Each row has a class, written after it.
[-11 -12  -7 -11  16   3  26 -31 -39  27  38   6   8  23   2  12  16 -14
 -20 -17 -53  27  -5  28   8  -1  41 -52   9  -3 -22 -22  -5   2  45  12
 -11  26 -25  -9  12 -34  20] => Roso
[ -5 -35   7   9 -11 -37  -2  -3 -24   8 -26 -30 -22 -10   3 -24  29 -19
 -34 -56  -4 -11   8  15   4  31 -33  34  70 -67 -31  28  -3  42 -14 -15
 -58 -14 -27 -32 -19 -43 -34] => Lilez
[-16  -3  19   9   1 -18   0  19 -35 -39   0 -34 -13 -37  -7   4  12  -1
   6 -38 104 -21 -12  19   7  33 -30 -37  -7 -69  37 -13  28  37  14 -45
 -28   8 -11 -28 -21  -6  13] => Nirol
[ 29  -6  16  37  35 -25 -32   5  23 -41 -28 -37   5 -36 -30  11  15 -10
  -3 -35  49   1   1  45 -15  36   1 -77  34 -75  14  -2  13  47   9 -50
 -46  -2  13 -16 -31 -14 -59] => Luv
[ 18   0 -25 -38 -27   7   8  50  13 -11 -15   4  10  25  19 -30  14 -13
 -18   1 -23  -8   5  43   3 -30  -8   3  15  10   1  14  -6 -17   5  39
  28 -11  -2  29  13  26 -21] => Nirol
[-24 -24  13  -3  17  -9  -6 -23  10  31  18  10   5  24   4   3  20   5
   6  -2 -78  26   5 -15  -2 -15  47 -71  -9 -11  -3   9   2  -7  53  -7
 -29 -11  12   0  -1 -49 -37] => Kar
[-29 -21   2 -12  26  27  -1  17  38  33  10   3   3  32  33 -36  33 -46
 -13   0 -58  36  21  19 -35  -7 -15  61 -15  56 -33  20  10 -18   9 -16
 -19  -7  21  46 -14   3 -37] => Kar
[-41  33 -13  34 -27 -28 -25 -27  25 -18  23  27  -5  -8 -20 -53  24  -9
  12 -45  47 -31  -8  28  23 -17 -25 -52 -43  38  23  33 -23  22  12 -19
 -17 -71 -33 -34   4  -6   2] => Luv
[ -3 -16   2   6  36  -8   8   4  24  29   4  22 -12  45  22   1   6 -12
   2 -11 -68 -18  -3   9  28  -4   7 -31 -70 -29  27   1  39 -15  35 -62
 -10  33 -13  21  18 -20   3] => Kar
[-52 -35   9  37   1  18 -33 -17   3  34  -1  -3   8  45  28 -49  26 -20
 -29   7 -69  70  62   9  -9 -17  26  75  -8  50 -17  41   3  -3  15  56
 -47 -20  10  18 -20 -17  -9] => zam
[  13  -21   27   -6   60  -30  -11   45  -23   14   39  -37  -23  -54
   -3    0   13   -2  -17  -65   34  -19    0   56   17   55   53  -52
   17 -103   28  -17   31   33   14  -55  -30   22   27  -28  -24  -26
    6] => Kar
[-40   2 -28  29 -13  -3  15 -30   1 -18  30  11  -8 -14 -12 -55  19 -34
  22  -4 100 -16 -17  25  -2   4 -51 -31  22  27  28  -7   4  21 -12 -42
  -9 -16 -18  -2 -11  -3 -10] => Luv
[-31 -29  14  32  29  37 -55  18  31  23 -12  29  15  54  27 -62  25 -37
   5   5 -64  56  85  18 -40   8 -29  57   2  33 -20  31  31  28  11  15
 -15  37  15  18 -13  29 -42] => puzuv
[-16 -15  34  14  30 -21  31   4 -13 -31   4 -54 -26 -15  12  20  17  -9
 -21 -37  60 -56 -20  44   1  69   7  15 -20 -52   6 -12  47  22  26 -77
 -22  21   1   6   0 -20 -11] => bir
[ -6 -22  13  45  -6 -17   2   1 -30 -39  27 -44  10 -37 -26 -17  29 -46
  -1 -76  57  19  14  45  -1  19  31 -57  34 -52  12  -7   5  13  24  12
 -35 -40 -21 -27 -54 -56   5] => Nirol
[-27  16 -29  -8  -4 -22 -45 -20  17   8  15  -8 -17  44  13 -53 -30 -19
  57  -7  48 -36  -3  45  26  26   5 -26  -6  55  34  33   4 -17 -23 -79
   4   3  -4   1  -1  54  -4] => Nirol
[ -4 -32 -11  12  28 -19  20 -34 -11  16  -5   7  17  25  52  23  11  16
 -24 -12 -28  11 -49 -19  16  -6  55 -63 -17 -11   7 -24  39 -42  29 -16
  -4 -16   1   6  -6 -25   5] => zile
[-12 -26   8  33  48  21 -20  -1  48  -6  31   4  17  52  15 -22  11 -26
 -18   8 -20  28  59  18 -33  29  29  51  25  34  -3  17  46 -22  12 -15
  -4  -5  11  44   8   8 -49] => zile
[-14 -24 -16  -5  32  28  24 -39  16  31 -19  27 -15  29  -8   9  -4  12
 -16   7 -79  22 -32  -1  29 -52  73 -26 -17 -21   4  14  21 -37  68 -41
  15  44 -10 -28  27  -3 -19] => furep
[-10  -9 -14  24  24 -20 -14  -7   2  23  26 -25   9  43  25 -59  15 -39
  -2  16  13  42  50  39 -28 -11  49  59  55  37  -3  18  22 -27   2 -20
  13   5 -12  27  -7  10 -65] => bir
[-18  18 -15  10 -19 -27  -2 -25   6  -5  59   3   6  21  -1 -75  22 -55
  32 -56  65 -54   4  46   3   9 -17 -26  -1  74   3   9 -12   5   7 -20
  11 -14 -11   7   0   5   0] => bir
[  6  24 -19 -70 -29  -9 -18  21 -16  -2   7 -11   6  10   5  19  -3  -2
 -14  21 -19 -24 -30  27 -14 -28  22  -9  44  26 -42 -28  11  -9 -13  -1
  -1  27  25  36   6  -8   3] => Kar
[-13   1  -2  42 -19 -16 -36 -18   7  -5  31   3 -10  21   7 -60  14 -32
   5 -12 -21  39  64  61 -16 -20  37  58 -14  27 -19  58   6  -6   1  14
   0 -12 -35  -7   2   5 -39] => Tor
[-14 -13  23   4  44  33 -36  16  53   8  10  25   8  60  25 -57  -5 -21
 -11 -35 -63  22  48  21 -19  20   1  67 -29  59   0  47  14 -13  24   4
   2   1  36  60 -25  32 -43] => Lilez
[-47  16  -6  -6  -9 -15 -19 -43 -26  -7  44  -4  -1  25   3 -28  16 -18
   9 -30  33 -13   1  43   2  -6   1 -39   9  34  14  25  10  28   4 -64
  -8   8 -35  11  11  -6 -25] => bizo
[-24  -3 -25  45 -10 -15   4 -41   9 -18  43  -7  -7  -6   9 -42   0 -38
  36 -21  73 -25 -19  44  -8  46 -10 -72  20  31  21 -17 -14   7 -24 -60
  -4 -35 -23   6 -33 -15   5] => Roso
[-15 -21  13  14  -3 -37  -6 -30 -28  -7  23 -74 -35 -35 -23  14  11 -19
   3 -56  49 -13  -8  59  13  58  76 -51  -8 -71 -11  29  12  21  17 -70
 -58  -5 -27 -52   3 -32  -4] => Tor
[  6  -7  15   6  15 -33  14  -5   3   1  13 -42 -17 -55  -6   5  28  19
   3 -18  35 -45  27  50 -24  69  61 -17 -36 -51 -10 -14  21  37   2  -2
 -30  15 -27 -37 -11 -20 -34] => puzuv
[-14 -34 -17 -38 -15   6  -4 -17  13  37 -26   0  -6  46  32  -1  19 -17
 -12  25 -65   5 -18  -5  11 -14   8 -15  10   1   9  16  44 -37  18  -9
 -15  13  11  11 -15   2 -13] => Roso
[ 43   9 -28  -8  -7  -6  -2   7  10 -13  26  19  23  -1   4   1  16  -1
  -7   8 -19 -17   1  32 -27  -2   9 -32  49  16  13 -33 -10  36   0  29
  23 -14  18   9   3 -26 -30] => zile
[ 22 -11 -22   5  54 -15  -1  -1  10  25  -1  19   4  27   9 -11   3 -27
  22  -7 -21  15 -30 -21  18 -20   7 -85  35 -42   0 -32  40 -37  17 -62
  12  26  14  -2  -9  -8 -15] => Kar
[ 15  -6 -13   1 -18   9 -29  28   7 -26 -29  -4  48   9   9  25   0  -8
 -32  18 -27 -17  12  27  -4  12 -25 -32  35  19  28  -4 -11  35  12  -7
  12  29   5  37  -9   6  -7] => Roso
[ -6 -23  27  57  13 -40  14   4  11 -25   4 -37   2 -47 -16   8  29  -7
  -9 -37  70 -33   9  -5  -3  56  27 -18  -5 -58  32 -15  -4   9   1  -4
 -54 -54 -15 -12 -59 -71 -12] => zile
[-35  -4   9  13  -2  12 -27 -16  24  -2  19   6  13  40  22 -57  12 -32
 -10 -30 -47  41  42  49 -29   0  27  37  20  43  -2  20  27   0  24   6
 -19   7   0  40 -17   4 -37] => furep
[ 45  31 -32 -31  -6  25  16  20  15 -10 -16  26   3 -23   4   3  -3  15
 -13  45   9 -22 -52  49 -10  -1  19   2 -43 -21  20 -26  12   5 -22  13
  32  35   4  49  -1  -6 -13] => Luv
[ -6 -26   7   0  30  49  -7  13 -12  23  13  13 -13  49  26  -4  10 -18
 -11  12 -80  58  44  27 -27 -12   2 104   9  27   6  35  31   3   6  21
  -4   8  21  11   0  -4 -33] => Nirol
[-57  12  -6  13  -8  -2 -18 -10 -14   1  42  17  -5  23   8 -67   9 -27
  36 -36  52 -23  11  25  -9  22 -35 -28  60  36  27  13  -8  35 -15 -65
 -11 -11  -9   6   0  -1 -22] => furep
[-30 -11  -2  -8  20   6 -68   8  27  31 -15  -1   1  57  25 -27   0   1
  20  29 -53  17  46  37 -23  35  28  35  -4  34 -17  51  19   1   8 -41
 -17  29   7  28  -8  32 -46] => Lilez
[ 10 -37 -16 -26  57  14  15  17  13  40  -2  17  17  24   1  -9  19 -17
 -14 -21  -6 -12 -20 -15  19  -1  -1 -85 -23  -1 -14  14   7 -30  12 -12
 -10   0  23  17  -6   7  22] => zam
[ -9 -24  -7  -2  10  12  19  -7 -20  17  11  22  -8  10  -5   7  22  -1
 -10  -3 -57  16 -16  13  -5 -31  28 -23   9 -26   1  -1  -7   9  37   2
  -8   7   6 -17   0 -49  -7] => furep
[-34  -6  -2  34  23  26 -20  -8  44   1  10 -16 -12  71  59 -42  10 -16
  11  50 -32  69  34   5 -16 -12 -48  85 -21  64   7  21  22 -26  18 -17
   5  -5  35  57  19  47 -32] => zile
[-37 -35   4  16  19  29 -27   5  39  21  20   9   6  40  37 -43  15 -12
  13  20 -40  68  49   7 -37   3  24  60  12  65  -4  16  21 -21  16  26
 -14   2  35  44 -14  10 -45] => Kar
[-35  39   5 -35 -49 -27 -43  -4   3   4  16   8  -4   2  12 -69  20 -40
  29 -58  78 -75 -22  15   8  -6 -47 -19 -33  35  22   8   6  34 -15 -93
  -3  11  -2   5  -5  29 -10] => Kar
[-56  -2  -3  28 -59  -4  -6 -26  -9 -27  18   8   4   7  20 -31   4   4
  11 -30  21   4  -7  12  17  -3 -15  -3   2  59 -10  23 -22  12   8   1
  14 -30 -43  31  25 -11  18] => Kar
[-18 -25   0 -57  30  -5  33  18 -10  20  -6   2 -25  66  36   3  26  -6
 -11  -6 -37 -35 -51 -16  32 -29 -14 -40 -78   0   7 -10  25 -24  43 -38
   3   1  51  34   6   3  22] => zam
[-51 -35  23  49  46  28 -32  23  14 -15  17  -7  30  44  28 -36   7 -40
  -8 -23 -27  62  71  10 -28  22 -25  46   8  73   8  17  27  13  27   8
  -3  -7  23  55 -43  17  -3] => puzuv
[  4 -20 -26  19  14  10  -8 -13  -4  10  69  19   4  18 -10 -55   6 -33
  34 -50  49 -43  20  44   0  27  13 -62  40  67  21   7 -25  29 -29  -4
   5 -18  22   4  -2  -6   3] => zam
[-53  -8  10  35  10 -10 -46 -27  19  -5  22   4  -6  27  35 -33   4  -2
  -5 -32 -38  21  33  48   1   8  30  35  -1  50  -3  28  47   3  19 -22
 -29   6 -12  13  -8  -2 -16] => Kar
[ -7 -24  17  56  17 -25  -7 -28 -16 -39  21 -51 -29 -14  11  -2  40 -18
 -10 -83  30 -13  10  66  14  51  -7 -14  17 -42  10  24  26  40  13 -25
 -58  -2 -32 -19 -24 -53 -13] => Roso
[ 42  34 -12 -43 -42  -5  27  48  -2  -5 -23  12  -6   1  19   1 -12   0
 -12  31 -66 -23  -3  46  -4 -27  17  44 -10  -6   8 -14   3  -3 -10  32
  54  10  -4  31   2  18 -25] => Tor
[-33  -1 -16  45  17   7  -8  -8 -14   2  12  14 -16  28  16 -66 -15 -21
   8 -65   7  14  20  38  26  -7  -7  -9  66  26   2  34  -8  19 -35 -20
  -3 -15 -62  15  -1 -10  -2] => puzuv
[-36 -23 -23  -4  21 -28  29 -12 -14  39 -17   4  -8  51  30 -18  26   7
   0  29 -27   4 -21 -36  32 -34  15 -50 -16   4 -30 -20  -4 -47  29   5
 -17 -10  11 -15  12  -2   6] => zam
[  3 -19   1  14  44  -5   7  -2   3  18  28  19  -5  41   3   0 -32 -10
 -24 -30 -28   2  -5   1  22  -9  10 -69 -49 -39  31  -2  13 -11  34 -64
 -11   1 -13  14  11  -9  33] => Lilez
[-27   9 -19  -1 -19  -1  -8 -24 -19  -1  44   7  15  13   4 -28  26 -34
  42 -57  44 -22 -27  15  -1  38 -18 -52  -2  58  25  10 -25  31 -17 -18
   0 -41 -11  21 -19 -32   7] => bizo
[-12  15 -30  10   3 -15 -37 -23  20  14  20  18   9   2 -23 -53  18 -36
  45 -39  73 -28   2  28   6  35 -12 -52  16  32 -19  31 -21   7 -32 -51
   7  -6 -32 -30   9  35 -10] => bizo
[ 21  -8 -24   6  32   1   2  -9  16  27   7  24 -21  49   0  -4  -5 -16
  20 -21 -49 -18 -19   5  20 -17  23 -66 -71 -19   9 -23   3   0  18 -11
 -20  30   0 -11  15 -26  27] => puzuv
[-16 -33  25  33  14  -9  15 -19  -4 -10  33 -15 -19 -61 -16  -1  32   8
  -6 -17  36  -3   6  37 -10  41  23 -37 -36 -73  28  10   9  31  13   8
 -38  -7  -3 -25 -40 -55 -15] => bizo
[ 17  -9 -11  43  36 -14   6   7  18  -4  -3 -48   6 -19 -20   9  32 -43
   0 -33  44 -26  -4  22  -8  35  35 -43 -27 -10 -28 -54  -9   0  13 -26
 -45 -22  28 -47 -22 -14  19] => zam
[ 72 -12 -36 -27 -11   9  16   9  17  -4  10  10  17 -10  37 -20   8  -9
 -42 -22 -36 -39 -29  71 -10 -31  15 -20  -5  -9  42   1  17   5 -11   9
  32  39  20  43   4  -1 -31] => furep
[  6 -28  25  30   8 -31   6  20 -15  -7 -16 -18   3 -18   8  -8   9 -10
 -19 -51   6   1  37  30  -5  60  -9  -4  45 -70  14  12  15  28 -22  16
 -51 -28 -33 -10 -38 -36 -25] => Nirol
[ 37  28 -12  25  10  42  25  28  31 -13   1  -1   8   9  12 -16  -9 -26
 -13   6  15 -19 -22  22  -5 -16 -26 -18 -19  -1  -1 -35 -18 -14   6  -9
  18  21  28  26  43  21   0] => bir
[ 14 -23  13  41   7 -27  23 -20  -7   2 -17 -38 -16 -52   3   1   4 -22
 -29 -49  -4  -1   6  39   4  38   9 -12 -12 -83  -4 -10  48  21 -17 -13
 -40  -2 -55 -22 -42 -38  17] => puzuv
[  3  -7 -17  28 -16 -13 -40 -40  -9  -6  25  13   7  22   3 -27  24 -18
  33 -50  48 -27   6  19  15 -12 -17 -23  18  48  12  52   3  13 -18 -21
   3  -1 -31  -2   7  -5  -5] => zile
[ 27  19 -30  17 -18  31 -20  18   6 -16 -17  20  18  26  17 -26 -14   0
 -19  32 -49  -9  -4  26   3 -43  25  -1  44  -6  -6   7  -1 -25 -14   6
  41  15  -4  43   9 -12 -40] => Lilez
[-45  -2   9  26  46   6 -21  -3  37   6  19   5  21  35  23 -55  -6 -25
 -41 -33  14  36  48  54 -24  30  46  50   3  49   4  18  46   2  33 -39
 -12  11 -29  35   3  32 -27] => bir
[ -10   -5  -20   36   -7    1  -23  -48   19  -24   56   27   14  -11
  -18  -38   22  -13   29  -44   46  -39  -11   23    1   -2   15 -113
   41   38   30   17  -10   22   10  -18   -1  -42    1  -19  -14  -41
  -25] => zile
[-16   0 -30  31  -5  25 -15 -14  42  -5  27  19  11 -13 -34 -28 -18 -31
  10 -14  12 -15  -7  36  -6 -15  10 -82  47  40   2  25 -28 -19 -12 -45
   2 -50  -7 -10  -4   2  12] => furep
[-27  14 -18  86 -22 -18 -26 -45  -2 -17  55  24  -7 -30 -44 -73  -1 -27
  47 -50 114 -30  16  51  34  20 -17 -77   6  12  34  32 -42  32 -27 -37
  -6 -32 -57 -43  12  -7  21] => Luv
[-20  21 -31  54 -11  -2 -14 -50  35 -27  22  15 -15  -5  -1 -35  -4 -15
  33 -15  82 -51 -16  32   1  21 -18 -39   7  52 -10  14  -1 -20 -40 -61
   2 -27 -43 -22   3  18  -4] => Roso
[ 10 -20  24  36   9 -51  46  12 -23 -15  19 -70  -5 -54   9  14  16 -26
 -44 -39  77 -50  -5  37  -9  33  38 -13   6 -66  35 -33  23  -1  -3 -41
 -35 -37 -10  -9 -39 -49  -8] => bir
[-18 -50  12  45  13  -2 -20 -58   0  24  17 -12 -13  38  31 -34  37 -13
  24 -20 -66  78  61  63 -20  18  35  21  42  26 -13  63  33  10  17  21
 -24 -14 -10  -6   4   0 -85] => Luv
[ 42  24 -18 -43  -8   7  27  50 -29   7 -11  -4  14   5  26 -26  12  -6
 -49  32  22 -20  -3 -17 -10 -34 -47  67  40   0 -19 -31 -15  -1 -52  40
  31  13  31  49  19  19 -20] => zam
[  3 -30 -10 -33  24  -2 -15   3  19  44   4  11  12  41  18  10  19  -4
 -14  11 -98  24   1   4  10 -19  30 -38 -43 -10  10   7  24  -4  57  -9
 -17  42  19  20  13 -20  -6] => Kar
[  1 -18   5   0  20   5  25   9  -8 -14  30 -40 -30 -41  16  -4  24   2
 -25 -20  20  -1 -23  55  -3  28  29  -9 -54 -67  41 -20  16  26  33   2
 -41  -4  35 -27 -22 -42  -5] => Nirol
[  6 -20 -13 -23  27  -7  20  -5   3  21  -2  25 -13  43   6   5   2  11
  -8 -30 -33   9 -20 -12  13 -55  26 -42   2 -15  26   8  20 -25  35 -19
  -4   6  -9   0  13  -6 -14] => furep
[-30  11 -21  26 -17  -2 -26 -10   2 -23  35   7 -21  48  18 -42   3 -24
  49 -41  86 -15  -9  50 -16  20  -9   5  -7  74  19  13   3  32  -6 -59
  18 -24 -20  21  23  12  10] => bir
[ -8  35 -18  14 -19 -23 -19  -5 -12 -23  23  12  15 -18 -17 -27  -5 -49
  32 -35  44 -34  -9  37  -9  27 -29 -58  25  24  10  -7   6  40 -14 -73
  17 -25 -21 -18 -30   4   6] => Tor
[ 18 -17   5  47  14 -31  -8  -7  -7  -8  33 -22   6 -73  -3 -22  30 -18
 -21 -46  80 -36   8  55  -2  63  10 -54  -6 -84  19  -5  17  32 -27 -25
 -26   1  -9 -49 -19 -17  -3] => bizo
[  0 -14 -29 -40 -45  31  10  20  -2 -21  26  27   5   8  -3   7  33  -6
  -8  26 -54 -33 -21  51 -34 -10  20 -39  63  24  -4 -17 -22  34  -3  56
  21 -28  44  17   1 -53 -36] => bizo
[ 31   6 -36 -48 -36   4   3   7   1  13  17   6  -1  -1  -3  -3  -5   2
 -10  15 -50  -7 -19  54  -2 -31  14 -12   0  12  28  -1 -26  29  17   9
  37  17  15  11  24   4  10] => furep
[  5  20 -12  27 -24 -18  -9  -2 -10 -35  28   9  -8 -10   4 -42   0 -22
  -2 -64  26 -47  19  87  28  22 -30 -12  55  13  30  22  15  35 -27 -16
  26   0 -63  13 -12  -1  10] => Roso
[-32 -12 -30  47   0 -10 -24 -24  -2 -15  35  22   1   6  16 -53  20 -12
  48 -32  43   8  12  43 -17  29   4 -34  23  63 -13  48 -16  18 -14  -6
  -7 -34 -26  -9 -15 -10 -29] => Tor
[ -9 -18  25  70  46  -1   5  -4 -15 -16   5 -35   7 -25  17   6  34  -6
 -26 -49 -27   2  11  20   7  38  30 -10  79 -41  18 -11   4  25  12   9
 -60 -31  18 -16 -48 -87 -47] => zile
[ 11 -21 -28  33 -16 -41   0 -30  -7   3  34  -2  -5 -13  13 -49  18 -32
  49 -30  96 -33 -15  54   0  51 -17 -71  -1   1  26  -9  -2  16 -40 -26
  -8 -14  -7  -9 -12   7   1] => Luv
[ -1 -19  -4 -41  68   4  -5  24  -6  23 -13  28   9  36  24   1   4  -5
 -34 -18 -59  -6 -18  -7  16  -4  -2 -31  24 -24  14  53  60 -15  14 -64
   1  16  15  23 -14  -3 -45] => Tor
[-19 -30   9  13  29  20  31 -29   5  31  25  21 -25  31  14  -2   0 -13
 -32  -1 -99   8   3   5  18 -57  10 -57 -73 -39  23   3  46 -11  49 -27
 -19  14  -5 -10  14 -32  14] => puzuv
[ -5 -14  44  73  13 -29  25 -10 -14 -34   1 -54 -25 -19  16 -10  -3  -6
 -33 -59  49 -11  19  44  21  29  21  40  -7 -64  33  -3  27  16  23 -30
 -22  10 -29  -6   1 -17 -13] => bir
